Below is a small trained network, with its code and all its weights. Each question gives an input and a class and asks what happens when units are switched off, that is, made to give their printed mean instead of their output.

import numpy as np


def w(rows, s, z=0):
    codes = np.array(rows[::2]) - 128.0
    scale = np.full(codes.shape[1], s)
    scale[-1] = z or s
    return codes * scale


def norm(h):
    return h / np.sqrt((h * h).mean(-1, keepdims=True) + 1e-5)


def f(y):
    return np.maximum(y, 0)


def log_softmax(a):
    a = a - a.max(-1, keepdims=True)
    return a - np.log(np.exp(a).sum(-1, keepdims=True))


def net(x, mask):
    res = np.array(x, float).reshape(1, 3) / 4 @ E
    u = 0
    for l in range(3):
        y = f(norm(res) @ A[l][:, :-1].T + A[l][:, -1])
        res = res + np.where(mask[u : u + 5], y, B[l][:, -1]) @ B[l][:, :-1]
        u += 5
    return log_softmax(norm(res)[-1] @ U[:, :-1].T + U[:, -1])


A, B = {}, {}
E = w([
[106,2,116],'x0',
[230,88,211],'x1',
[13,35,50],'x2',
],0.0061)
A[0] = w([
[98,28,15,166],'0.n1',
[102,99,116,57],'0.n2',
[51,182,76,85],'0.n3',
[151,2,120,251],'0.n4',
[100,176,130,121],'0.n5',
],0.0083,0.0024)
B[0] = w([
[156,115,195,255],'0.n1',
[2,172,230,149],'0.n2',
[163,139,220,212],'0.n3',
[133,210,116,248],'0.n4',
[134,118,33,169],'0.n5',
],0.0075,0.0052)
A[1] = w([
[93,172,194,107],'1.n1',
[43,154,98,253],'1.n2',
[202,1,139,123],'1.n3',
[175,187,107,207],'1.n4',
[108,28,134,246],'1.n5',
],0.009,0.00071)
B[1] = w([
[130,77,132,255],'1.n1',
[171,8,1,187],'1.n2',
[98,224,90,174],'1.n3',
[23,57,158,245],'1.n4',
[200,16,28,168],'1.n5',
],0.0074,0.0046)
A[2] = w([
[126,84,199,99],'2.n1',
[180,100,175,5],'2.n2',
[197,202,110,230],'2.n3',
[127,105,2,198],'2.n4',
[221,56,5,130],'2.n5',
],0.0083,0.0022)
B[2] = w([
[87,110,193,252],'2.n1',
[148,195,136,185],'2.n2',
[155,169,2,214],'2.n3',
[203,116,103,232],'2.n4',
[150,32,85,230],'2.n5',
],0.0097,0.0036)
U = w([
[116,216,2,227],'0',
[213,150,75,183],'1',
[33,165,175,4],'2',
],0.0071,0.0028)

Each question gives the input, the list of numbers given to net, and the class t.
The units are the neurons (one row each of A and B). Each row of codes is followed by its name. A weight is (code - 128) times the scale printed after its matrix; where a second scale follows, it is the last column's (A, B and U).
mask holds one flag per neuron, layer by layer. A switched-off neuron (its flag False) gives its mean, the last column of its row in B, instead of its output. The means were averaged over made-up inputs and are rounded, as every weight is.
A unit's drop is (log p(t) with every unit on - log p(t) with that unit switched off) / (log p(t) with every unit on - log p(t) with every unit switched off).
most important unit: the unit with the biggest drop
top k neurons: the k neurons with the biggest drops, biggest first
k most important neurons of layer l: the k neurons of layer l with the biggest drops, biggest first
drop of u: that unit's drop, to one decimal
input [-8,3,6], class 2: most important unit	0.n3
input [-8,-5,5], class 1: top 2 neurons	1.n2, 2.n4
input [-3,-6,8], class 1: top 2 neurons	1.n2, 2.n4
input [6,5,0], class 0: top 2 neurons	1.n3, 0.n4
input [3,-5,-7], class 2: top 4 neurons	1.n4, 1.n2, 0.n4, 2.n3
input [0,3,5], class 2: top 2 neurons	0.n1, 0.n4
input [-6,6,1], class 2: 2 most important neurons of layer 1	1.n4, 1.n3
input [-7,-4,2], class 1: 2 most important neurons of layer 1	1.n2, 1.n3
input [-2,-5,3], class 1: drop of 2.n4	0.1
input [-2,8,7], class 2: drop of 0.n4	2.1
input [-6,-4,7], class 1: drop of 1.n2	1.1
